Below is a small trained network, with its code and all its weights. Each question gives an input and a class and asks what happens when units are switched off, that is, made to give their printed mean instead of their output.

import numpy as np


def w(rows, s, z=0):
    codes = np.array(rows[::2]) - 128.0
    scale = np.full(codes.shape[1], s)
    scale[-1] = z or s
    return codes * scale


def f(y):
    return np.maximum(y, 0)


def log_softmax(a):
    a = a - a.max(-1, keepdims=True)
    return a - np.log(np.exp(a).sum(-1, keepdims=True))


def net(x, mask):
    res = np.array(x, float).reshape(1, 5) / 4 @ E
    y = f(res @ A[0][:, :-1].T + A[0][:, -1])
    res = res + np.where(mask, y, B[0][:, -1]) @ B[0][:, :-1]
    return log_softmax(res[-1] @ U[:, :-1].T + U[:, -1])


A, B = {}, {}
E = w([
[124,138,138,81,157,102,110,121,119,161],'x0',
[213,205,199,154,61,55,70,141,25,86],'x1',
[209,119,49,66,147,42,109,236,185,77],'x2',
[64,244,66,85,48,148,163,176,115,233],'x3',
[50,162,203,228,139,109,57,193,204,142],'x4',
],0.011)
A[0] = w([
[140,80,172,160,186,94,123,72,174,81,136],'N0',
[64,57,86,175,208,149,210,143,186,233,172],'N1',
[94,125,204,195,163,176,132,16,60,190,23],'N2',
[111,104,89,120,155,89,111,223,147,64,82],'N3',
[193,38,217,150,183,109,134,94,155,117,134],'N4',
[66,80,42,96,169,157,128,81,205,159,159],'N5',
[81,200,87,100,108,169,146,182,127,191,120],'N6',
[92,110,160,175,130,111,76,152,176,175,31],'N7',
[143,128,65,119,64,106,155,76,129,151,138],'N8',
[218,231,178,184,45,84,32,114,49,129,196],'N9',
[165,159,123,91,90,95,146,107,34,76,153],'N10',
[170,104,148,87,148,60,128,173,173,63,111],'N11',
[90,120,184,192,138,102,89,166,176,187,72],'N12',
[178,102,111,53,134,149,176,75,111,125,47],'N13',
[68,154,129,165,123,114,45,123,193,155,63],'N14',
[178,130,85,112,125,116,116,145,178,112,125],'N15',
[80,230,99,96,65,146,194,154,161,156,110],'N16',
[100,156,129,155,92,125,85,147,176,175,98],'N17',
[69,83,76,141,149,138,180,131,188,155,145],'N18',
[60,154,184,142,71,203,142,25,115,189,29],'N19',
[123,102,94,90,121,165,206,58,48,130,3],'N20',
[50,118,217,128,124,175,163,44,97,152,16],'N21',
[126,209,136,147,105,97,48,125,59,79,226],'N22',
[130,8,151,117,169,116,79,77,176,99,93],'N23',
[137,82,96,94,163,177,163,98,198,128,221],'N24',
[143,103,55,87,112,137,214,88,68,157,71],'N25',
[113,111,98,86,133,115,122,209,173,125,29],'N26',
[196,80,112,66,97,160,182,84,113,126,53],'N27',
[75,120,76,112,195,194,165,124,194,136,139],'N28',
[157,173,84,102,116,99,116,196,202,131,38],'N29',
[115,141,166,182,109,119,62,171,206,189,126],'N30',
[152,130,94,83,69,104,113,180,188,137,44],'N31',
[90,194,85,124,74,122,172,197,142,184,99],'N32',
[166,127,86,81,151,95,165,163,139,100,81],'N33',
[89,156,178,192,160,120,90,198,179,158,82],'N34',
],0.011,0.0028)
B[0] = w([
[70,67,99,79,141,187,88,108,80,112,203],'N0',
[138,126,168,117,83,98,185,181,156,129,236],'N1',
[144,185,119,220,198,140,141,164,145,123,220],'N2',
[141,178,67,175,177,132,136,141,151,128,195],'N3',
[73,82,123,70,131,184,54,135,72,84,217],'N4',
[132,133,197,110,85,58,173,187,136,132,218],'N5',
[63,66,158,100,139,192,74,144,77,76,203],'N6',
[179,93,101,138,95,130,106,83,107,160,174],'N7',
[112,95,102,114,105,135,118,113,99,127,162],'N8',
[125,144,212,90,100,81,193,198,148,115,250],'N9',
[135,104,168,94,87,99,144,125,197,133,197],'N10',
[133,157,113,164,167,135,112,168,122,137,204],'N11',
[139,94,85,135,85,94,103,85,168,177,188],'N12',
[143,91,91,136,97,127,126,89,148,142,180],'N13',
[139,87,85,109,81,129,99,71,145,160,181],'N14',
[158,185,103,156,147,130,147,125,157,153,175],'N15',
[91,76,137,75,155,207,74,131,58,79,206],'N16',
[149,85,107,110,102,135,100,83,109,114,172],'N17',
[107,136,160,118,112,88,145,168,153,141,202],'N18',
[135,180,84,193,208,138,124,166,144,152,214],'N19',
[164,126,80,132,108,121,103,62,148,175,185],'N20',
[153,180,91,190,185,146,132,149,167,129,204],'N21',
[118,108,186,94,104,80,169,167,154,123,203],'N22',
[97,92,166,92,150,187,97,172,77,59,208],'N23',
[110,114,172,118,100,105,173,142,170,125,197],'N24',
[178,66,110,120,82,117,89,65,137,164,186],'N25',
[157,179,132,158,161,134,134,139,182,129,179],'N26',
[149,103,69,115,97,97,90,64,133,149,182],'N27',
[92,98,174,116,116,63,164,180,171,104,210],'N28',
[155,185,88,160,190,157,130,151,129,153,194],'N29',
[164,72,80,120,78,108,129,91,139,141,194],'N30',
[140,151,103,189,202,142,131,128,149,145,181],'N31',
[56,102,120,78,159,192,100,170,77,85,204],'N32',
[148,143,89,163,174,138,126,138,147,163,182],'N33',
[189,72,124,130,107,88,114,10,160,173,196],'N34',
],0.011,0.023)
U = w([
[115,147,253,87,63,43,219,192,165,129,183],'0',
[52,88,150,67,171,221,74,123,39,60,210],'1',
[187,99,73,113,50,91,114,4,157,199,84],'2',
[150,229,84,204,253,150,161,158,163,159,3],'3',
],0.011,0.004)

Each question gives the input, the list of numbers given to net, and the class t.
The units are the neurons (one row each of A and B). Each row of codes is followed by its name. A weight is (code - 128) times the scale printed after its matrix; where a second scale follows, it is the last column's (A, B and U).
mask holds one flag per neuron, in row order. A switched-off neuron (its flag False) gives its mean, the last column of its row in B, instead of its output. The means were averaged over made-up inputs and are rounded, as every weight is.
A unit's drop is (log p(t) with every unit on - log p(t) with that unit switched off) / (log p(t) with every unit on - log p(t) with every unit switched off).
unit that matters most: the unit with the biggest drop
k most important neurons: the k neurons with the biggest drops, biggest first
drop of u: that unit's drop, to one decimal
input [8,5,-8,4,4], class 3: unit that matters most	N19
input [3,-8,-1,-8,2], class 0: 2 most important neurons	N5; N1
input [-3,6,-8,-6,1], class 3: 2 most important neurons	N2; N21
input [2,-4,-2,-7,8], class 2: 2 most important neurons	N34; N12
input [-6,6,-4,7,3], class 1: 3 most important neurons	N16; N32; N6
input [-5,-8,-1,-7,-3], class 0: 2 most important neurons	N5; N1
input [-2,0,-5,6,6], class 1: 2 most important neurons	N16; N6
input [2,2,-5,0,4], class 3: 2 most important neurons	N2; N19
input [7,2,-6,-8,8], class 1: 2 most important neurons	N4; N23
input [-7,-7,-7,-3,7], class 0: 3 most important neurons	N1; N28; N5
input [4,-3,5,4,-5], class 2: 4 most important neurons	N25; N2; N19; N27
input [5,-7,-8,8,2], class 1: 4 most important neurons	N6; N16; N32; N9
input [-2,-3,1,-4,1], class 1: 2 most important neurons	N9; N0
input [2,3,4,-4,1], class 1: 2 most important neurons	N2; N19
input [7,-6,-2,8,-6], class 1: unit that matters most	N16
input [8,-6,-7,-4,-4], class 3: 3 most important neurons	N2; N21; N19
input [-6,3,8,-7,-7], class 3: drop of N15	1.1
input [4,-6,8,3,3], class 3: drop of N11	0.0
input [-2,1,-5,3,-4], class 3: drop of N2	0.2
input [-2,-2,4,6,-5], class 1: drop of N32	0.3
input [-8,-7,-7,-2,-6], class 0: unit that matters most	N5
